Here is a tiny trained network, its code and every weight. The questions are about switching its units off for an input and a class, where a switched-off unit gives its printed mean instead of its output.

import numpy as np


def w(rows, s, z=0):
    codes = np.array(rows[::2]) - 128.0
    scale = np.full(codes.shape[1], s)
    scale[-1] = z or s
    return codes * scale


def f(y):
    return np.maximum(y, 0)


def log_softmax(a):
    a = a - a.max(-1, keepdims=True)
    return a - np.log(np.exp(a).sum(-1, keepdims=True))


def net(x, mask):
    res = np.array(x, float).reshape(1, 2) / 4 @ E
    y = f(res @ A[0][:, :-1].T + A[0][:, -1])
    res = res + np.where(mask, y, B[0][:, -1]) @ B[0][:, :-1]
    return log_softmax(res[-1] @ U[:, :-1].T + U[:, -1])


A, B = {}, {}
E = w([
[170,125,85,144,170,59,66,195],'x0',
[84,64,104,248,170,126,149,112],'x1',
],0.017)
A[0] = w([
[100,100,190,125,70,240,151,64,72],'n0',
[101,70,93,224,153,139,138,80,104],'n1',
[225,190,175,44,42,117,81,104,87],'n2',
[213,193,196,73,126,150,118,124,97],'n3',
[128,165,176,101,93,124,90,151,212],'n4',
[115,71,96,215,128,149,147,90,85],'n5',
[86,53,149,155,157,150,104,124,108],'n6',
[80,136,172,135,72,187,145,98,101],'n7',
[154,114,15,122,108,59,15,254,72],'n8',
[183,143,85,125,140,170,152,126,220],'n9',
[143,53,166,210,179,78,118,66,135],'n10',
[82,139,171,123,78,181,166,99,121],'n11',
[93,181,153,65,91,137,230,109,183],'n12',
[80,143,164,121,61,232,195,67,99],'n13',
[177,110,98,113,140,96,74,210,159],'n14',
[141,141,38,156,190,30,84,158,68],'n15',
[145,159,96,168,91,141,131,118,250],'n16',
[148,172,141,59,37,129,101,131,100],'n17',
[119,94,75,124,88,133,134,100,221],'n18',
],0.0098,0.013)
B[0] = w([
[155,51,122,152,134,132,188,218,225],'n0',
[30,130,54,132,136,213,72,153,226],'n1',
[66,124,31,120,121,172,100,175,250],'n2',
[80,179,19,145,87,213,39,150,212],'n3',
[48,189,138,174,93,124,94,81,227],'n4',
[81,122,84,86,126,204,90,136,204],'n5',
[80,132,53,71,112,176,69,124,177],'n6',
[174,31,168,207,180,175,110,143,198],'n7',
[165,44,144,174,155,131,201,206,235],'n8',
[80,178,198,164,110,100,98,48,208],'n9',
[61,185,116,105,92,187,108,127,221],'n10',
[176,103,171,98,219,119,183,162,211],'n11',
[100,126,152,186,180,88,157,151,255],'n12',
[182,88,124,170,188,123,219,213,250],'n13',
[104,84,146,176,221,60,227,160,219],'n14',
[152,74,158,149,161,156,152,189,207],'n15',
[51,252,214,253,118,35,78,2,234],'n16',
[32,101,110,76,147,192,87,156,217],'n17',
[67,155,198,208,154,42,51,34,210],'n18',
],0.0085,0.015)
U = w([
[71,148,18,121,124,224,47,163,114],'0',
[181,18,205,170,188,92,222,215,89],'1',
[92,220,253,178,142,8,83,42,253],'2',
[154,116,155,98,95,110,109,122,90],'3',
[151,138,148,90,163,113,77,102,91],'4',
[156,198,107,95,119,152,107,122,98],'5',
[174,159,131,111,76,79,128,91,100],'6',
[161,112,75,128,72,119,161,121,94],'7',
],0.012,0.0062)

Each question gives the input, the list of numbers given to net, and the class t.
The units are the neurons (one row each of A and B). Each row of codes is followed by its name. A weight is (code - 128) times the scale printed after its matrix; where a second scale follows, it is the last column's (A, B and U).
mask holds one flag per neuron, in row order. A switched-off neuron (its flag False) gives its mean, the last column of its row in B, instead of its output. The means were averaged over made-up inputs and are rounded, as every weight is.
A unit's drop is (log p(t) with every unit on - log p(t) with that unit switched off) / (log p(t) with every unit on - log p(t) with every unit switched off).
unit that matters most: the unit with the biggest drop
k most important neurons: the k neurons with the biggest drops, biggest first
drop of u: that unit's drop, to one decimal
input [6,-5], class 1: unit that matters most => n8
input [3,3], class 2: 3 most important neurons => n2, n3, n13
input [4,1], class 1: 2 most important neurons => n8, n15
input [-2,-3], class 2: 2 most important neurons => n1, n5
input [3,-3], class 2: 2 most important neurons => n1, n13
input [-4,-3], class 1: 2 most important neurons => n13, n0
input [3,2], class 2: 2 most important neurons => n13, n0
input [6,7], class 0: 2 most important neurons => n1, n10
input [-3,-3], class 2: drop of n5 => 0.2
input [-3,1], class 2: drop of n8 => 0.5
